Below is a small trained network, with its code and all its weights. Each question gives an input and a target symbol and asks what happens when units are switched off, that is, made to give their printed mean instead of their output.

import numpy as np


def w(rows, s, z=0):
    codes = np.array(rows[::2]) - 128.0
    scale = np.full(codes.shape[1], s)
    scale[-1] = z or s
    return codes * scale


def f(y):
    return y / 2 * (1 + np.tanh(0.7978845608 * (y + 0.044715 * y**3)))


def softmax(a):
    e = np.exp(a - a.max(-1, keepdims=True))
    return e / e.sum(-1, keepdims=True)


def log_softmax(a):
    a = a - a.max(-1, keepdims=True)
    return a - np.log(np.exp(a).sum(-1, keepdims=True))


def net(x, mask):
    ids = ['ΓΛαθμξστφ'.index(c) for c in x.split()]
    T = len(ids)
    res = E[ids] + P[:T]
    u = 0
    for l in range(2):
        r = res
        for j in range(2):
            rows = slice(4 * j, 4 * j + 4)
            q, k, v = (r @ M[l][rows].T for M in (Q, K, V))
            z = softmax(np.where(np.tri(T) > 0, q @ k.T / 4**0.5, -1e9)) @ v
            o = O[l][rows]
            res = res + np.where(mask[u + j], z, o[:, -1]) @ o[:, :-1]
        u += 2
        y = f(res @ A[l][:, :-1].T + A[l][:, -1])
        res = res + np.where(mask[u : u + 4], y, B[l][:, -1]) @ B[l][:, :-1]
        u += 4
    return log_softmax(res[-1] @ U[:, :-1].T + U[:, -1])


Q, K, V, O, A, B = {}, {}, {}, {}, {}, {}
E = w([
[103,169,171,156,138,91,142,92,124,165,120],'Γ',
[158,124,186,141,86,102,165,143,101,92,50],'Λ',
[146,90,185,152,165,22,153,111,60,118,188],'α',
[165,125,143,187,80,126,176,158,65,115,157],'θ',
[202,179,151,115,59,113,175,68,146,135,186],'μ',
[100,135,177,102,164,103,115,111,90,114,128],'ξ',
[124,73,117,135,115,168,153,152,161,79,55],'σ',
[68,110,172,119,251,144,158,176,120,149,134],'τ',
[140,146,169,64,143,124,154,122,149,143,76],'φ',
],0.023)
P = w([
[3,132,35,107,60,44,140,148,110,54,142],'0',
[70,71,146,143,18,179,132,163,104,125,192],'1',
[115,82,100,127,123,74,153,123,136,102,214],'2',
[80,87,177,147,67,228,103,104,111,110,143],'3',
[152,79,105,155,161,109,164,126,136,116,173],'4',
[110,85,191,180,153,240,105,99,122,92,113],'5',
[51,5,198,101,125,182,109,79,127,138,144],'6',
[196,152,37,131,107,117,210,164,216,127,80],'7',
[103,132,65,192,93,168,126,24,123,27,65],'8',
],0.011)
Q[0] = w([
[76,124,152,172,87,127,184,86,110,3,131],'L0H1',
[130,124,131,115,166,121,165,151,141,162,155],'L0H1',
[172,132,143,130,114,114,75,170,102,105,113],'L0H1',
[74,107,190,116,124,127,193,48,156,53,127],'L0H1',
[105,71,199,108,127,112,130,58,88,129,152],'L0H2',
[149,86,110,135,147,151,112,156,89,60,105],'L0H2',
[174,119,24,110,93,112,104,186,125,169,128],'L0H2',
[122,157,124,112,124,151,85,139,12,106,112],'L0H2',
],0.008)
K[0] = w([
[243,147,155,169,151,137,87,101,122,141,66],'L0H1',
[185,105,166,148,142,174,56,39,158,106,110],'L0H1',
[66,159,245,105,110,76,113,182,161,142,175],'L0H1',
[166,181,98,192,225,135,145,108,172,88,59],'L0H1',
[235,253,114,187,223,174,37,123,84,162,62],'L0H2',
[94,148,74,167,45,147,90,148,148,188,128],'L0H2',
[41,150,197,106,60,96,121,173,149,172,174],'L0H2',
[127,165,63,184,149,112,181,212,181,77,190],'L0H2',
],0.0059)
V[0] = w([
[87,211,174,128,113,69,176,153,93,121,159],'L0H1',
[137,106,100,115,141,54,56,132,135,77,123],'L0H1',
[75,201,128,106,131,164,102,146,62,81,156],'L0H1',
[98,108,15,117,79,148,98,146,121,124,147],'L0H1',
[115,95,125,99,119,92,224,52,112,191,117],'L0H2',
[107,187,46,131,142,166,87,188,146,137,144],'L0H2',
[124,82,154,209,172,187,170,54,97,108,140],'L0H2',
[127,109,176,105,116,87,255,111,121,85,83],'L0H2',
],0.0079)
O[0] = w([
[79,78,93,120,214,172,193,98,151,101,77,227],'L0H1',
[128,166,62,112,84,120,129,133,131,98,143,103],'L0H1',
[136,164,142,121,109,180,220,103,194,113,124,132],'L0H1',
[99,111,156,89,74,71,151,167,143,96,147,64],'L0H1',
[139,95,138,175,177,135,80,180,159,126,167,196],'L0H2',
[98,164,206,154,114,119,204,117,152,114,110,29],'L0H2',
[159,2,157,98,124,149,102,133,133,191,151,183],'L0H2',
[113,117,110,155,111,163,76,177,189,157,151,255],'L0H2',
],0.0096,0.0097)
A[0] = w([
[114,226,28,191,163,136,58,220,108,33,98,113],'L0N1',
[161,151,132,43,246,82,58,135,253,240,202,254],'L0N2',
[67,138,84,65,188,100,96,83,23,162,114,130],'L0N3',
[70,160,83,59,77,49,85,161,112,142,103,37],'L0N4',
],0.005,0.0037)
B[0] = w([
[206,99,191,172,89,77,186,79,115,98,135,145],'L0N1',
[103,228,83,111,101,122,135,108,33,131,149,247],'L0N2',
[57,229,8,163,207,192,90,48,147,123,67,139],'L0N3',
[93,142,78,137,92,73,116,140,160,55,189,122],'L0N4',
],0.011)
Q[1] = w([
[123,209,146,73,148,37,144,95,106,98,147],'L1H1',
[79,141,152,83,166,103,78,17,149,145,179],'L1H1',
[169,71,82,218,124,160,77,172,109,90,102],'L1H1',
[135,91,96,104,130,149,104,140,114,198,175],'L1H1',
[115,97,153,172,86,59,175,181,187,36,97],'L1H2',
[174,135,109,176,106,133,150,254,145,143,99],'L1H2',
[125,200,101,46,180,13,171,71,181,179,169],'L1H2',
[129,72,163,119,89,203,128,112,91,142,87],'L1H2',
],0.0083)
K[1] = w([
[76,79,248,94,101,189,20,127,128,141,164],'L1H1',
[221,146,198,120,167,176,53,139,85,153,139],'L1H1',
[119,157,88,104,97,95,199,155,126,144,62],'L1H1',
[135,104,110,132,153,112,114,143,119,181,105],'L1H1',
[95,147,150,137,114,137,151,129,124,69,129],'L1H2',
[61,116,90,128,94,44,147,139,135,100,150],'L1H2',
[61,51,192,83,101,254,81,80,74,159,164],'L1H2',
[124,143,122,175,178,116,143,184,136,119,151],'L1H2',
],0.0095)
V[1] = w([
[139,184,182,168,123,39,102,1,200,109,95],'L1H1',
[105,157,91,186,107,166,102,75,182,222,143],'L1H1',
[152,106,129,127,60,186,152,82,141,142,202],'L1H1',
[196,112,124,241,151,76,172,160,115,164,212],'L1H1',
[167,73,138,237,155,160,78,154,145,64,70],'L1H2',
[124,154,184,240,83,121,161,131,145,219,122],'L1H2',
[195,154,137,115,167,119,209,167,129,144,61],'L1H2',
[34,144,146,153,145,81,106,193,63,186,45],'L1H2',
],0.0091)
O[1] = w([
[136,144,77,112,177,99,109,116,135,82,153,43],'L1H1',
[115,106,110,122,156,112,148,225,222,89,140,253],'L1H1',
[102,143,178,167,218,188,101,156,146,155,101,93],'L1H1',
[144,112,143,71,161,165,167,205,11,107,128,231],'L1H1',
[191,148,172,52,94,92,150,93,174,157,189,251],'L1H2',
[192,127,74,94,184,106,195,125,182,169,52,125],'L1H2',
[164,184,105,192,115,75,134,158,49,184,86,16],'L1H2',
[132,116,70,164,80,165,214,131,140,152,193,202],'L1H2',
],0.013,0.0046)
A[1] = w([
[151,115,168,180,81,170,25,140,143,160,139,7],'L1N1',
[121,98,123,202,2,58,158,90,149,47,68,1],'L1N2',
[232,15,188,85,114,83,109,173,158,94,212,24],'L1N3',
[20,242,125,161,74,97,151,99,143,89,139,241],'L1N4',
],0.0058,0.0051)
B[1] = w([
[95,211,126,254,111,116,100,117,95,186,90,174],'L1N1',
[141,157,104,25,213,142,128,108,84,231,142,175],'L1N2',
[169,130,130,139,183,36,168,143,220,110,165,254],'L1N3',
[127,57,194,224,145,114,170,123,111,95,151,218],'L1N4',
],0.0093,0.0087)
U = w([
[101,255,94,214,125,94,117,139,106,79,151,205],'Γ',
[132,120,28,106,93,159,85,119,40,63,167,82],'Λ',
[174,72,147,179,49,157,202,103,105,76,97,39],'α',
[120,118,149,140,120,188,124,12,179,49,136,157],'θ',
[136,102,52,131,166,174,173,83,171,67,101,253],'μ',
[85,164,183,143,97,78,97,179,164,113,156,124],'ξ',
[79,160,128,143,175,98,92,162,144,102,114,57],'σ',
[144,123,176,100,154,143,192,96,140,100,101,62],'τ',
[110,205,47,92,101,133,119,64,93,158,189,91],'φ',
],0.0076,0.0031)

Each question gives the input, a string of symbols that net reads in full, and the target symbol t.
The units are the heads (4 rows each of Q, K, V and O) and the neurons (one row each of A and B). Each row of codes is followed by its name. A weight is (code - 128) times the scale printed after its matrix; where a second scale follows, it is the last column's (O, A, B and U).
mask holds one flag per unit, layer by layer, with each layer's heads first. A switched-off unit (its flag False) gives its mean, the last column of its rows in O or B, instead of its output. The means were averaged over made-up inputs and are rounded, as every weight is.
A unit's drop is (log p(t) with every unit on - log p(t) with that unit switched off) / (log p(t) with every unit on - log p(t) with every unit switched off).
The circuit of an input: a set's keep is (log p(t) with only the set's units on - log p(t) with every unit switched off) / (log p(t) with every unit on - log p(t) with every unit switched off). Starting from all 12 units, units are removed one at a time, each time the one whose removal leaves the highest keep (on an exact tie, the one counted first), for as long as the keep stays at least 0.8.
units of the circuit, in order: the units of the circuit, biggest drop first
top k neurons: the k neurons with the biggest drops, biggest first
k most important neurons of layer l: the k neurons of layer l with the biggest drops, biggest first
which heads matter: for each layer, one digit per head in row order, 1 if its drop is at least 0.15 and else 0, layers parted by /
input ξ θ Γ Λ τ φ θ θ Λ, target Γ: which heads matter	11 / 01
input σ τ μ Γ Λ α ξ Λ, target θ: which heads matter	10 / 11
input τ Λ Λ θ Γ, target τ: units of the circuit, in order	(L1H1; L0N2; L1H2)
input α ξ Γ ξ τ α θ, target ξ: which heads matter	10 / 01
input Γ Λ Γ Γ Γ ξ Γ, target θ: units of the circuit, in order	(L0N2; L1H1; L1H2; L0H2)
input θ τ Λ θ τ, target τ: top neuron	(L0N2)
input ξ θ θ, target Γ: which heads matter	10 / 11
input Γ Γ Λ σ Γ, target ξ: units of the circuit, in order	(L0N2; L1H2; L1H1)
input Λ ξ σ σ, target τ: units of the circuit, in order	(L0H2; L0N1; L0N2; L1H2)
input θ τ Λ ξ φ, target θ: which heads matter	00 / 11
input μ σ μ σ σ σ σ α, target ξ: units of the circuit, in order	(L1H2; L1N3)
input τ Γ Λ Λ μ Λ σ, target φ: which heads matter	00 / 10
input Γ Γ Λ Γ, target φ: which heads matter	01 / 01
input Γ μ Γ θ θ, target μ: which heads matter	00 / 10
input Γ θ σ Γ Λ Λ μ Λ ξ, target φ: which heads matter	00 / 01
input Λ φ ξ Λ Γ τ Λ Γ, target φ: units of the circuit, in order	(L1H2; L0N2)
input θ φ Λ τ α, target α: units of the circuit, in order	(L1H1; L1H2)
input μ Γ Γ α Γ Λ, target σ: which heads matter	00 / 01
input θ ξ ξ, target θ: which heads matter	00 / 10
input φ τ θ Γ θ, target Λ: 2 most important neurons of layer 0	(L0N1; L0N4)
input σ τ σ, target θ: units of the circuit, in order	(L1H2)
input Λ τ σ, target τ: most important neuron of layer 0	(L0N1)
input Λ Γ ξ Λ, target τ: units of the circuit, in order	(L0H2; L0N1; L1H2; L0N2)
input Λ Λ θ Λ Γ Γ φ θ, target τ: units of the circuit, in order	(L0N1; L0H2; L1H2; L0N2)
input Λ Λ Γ θ Γ, target τ: units of the circuit, in order	(L0N2; L1H1; L1H2)
input Λ τ τ, target α: units of the circuit, in order	(L1H1; L1H2)
input ξ σ μ Γ, target σ: units of the circuit, in order	(L1H2)
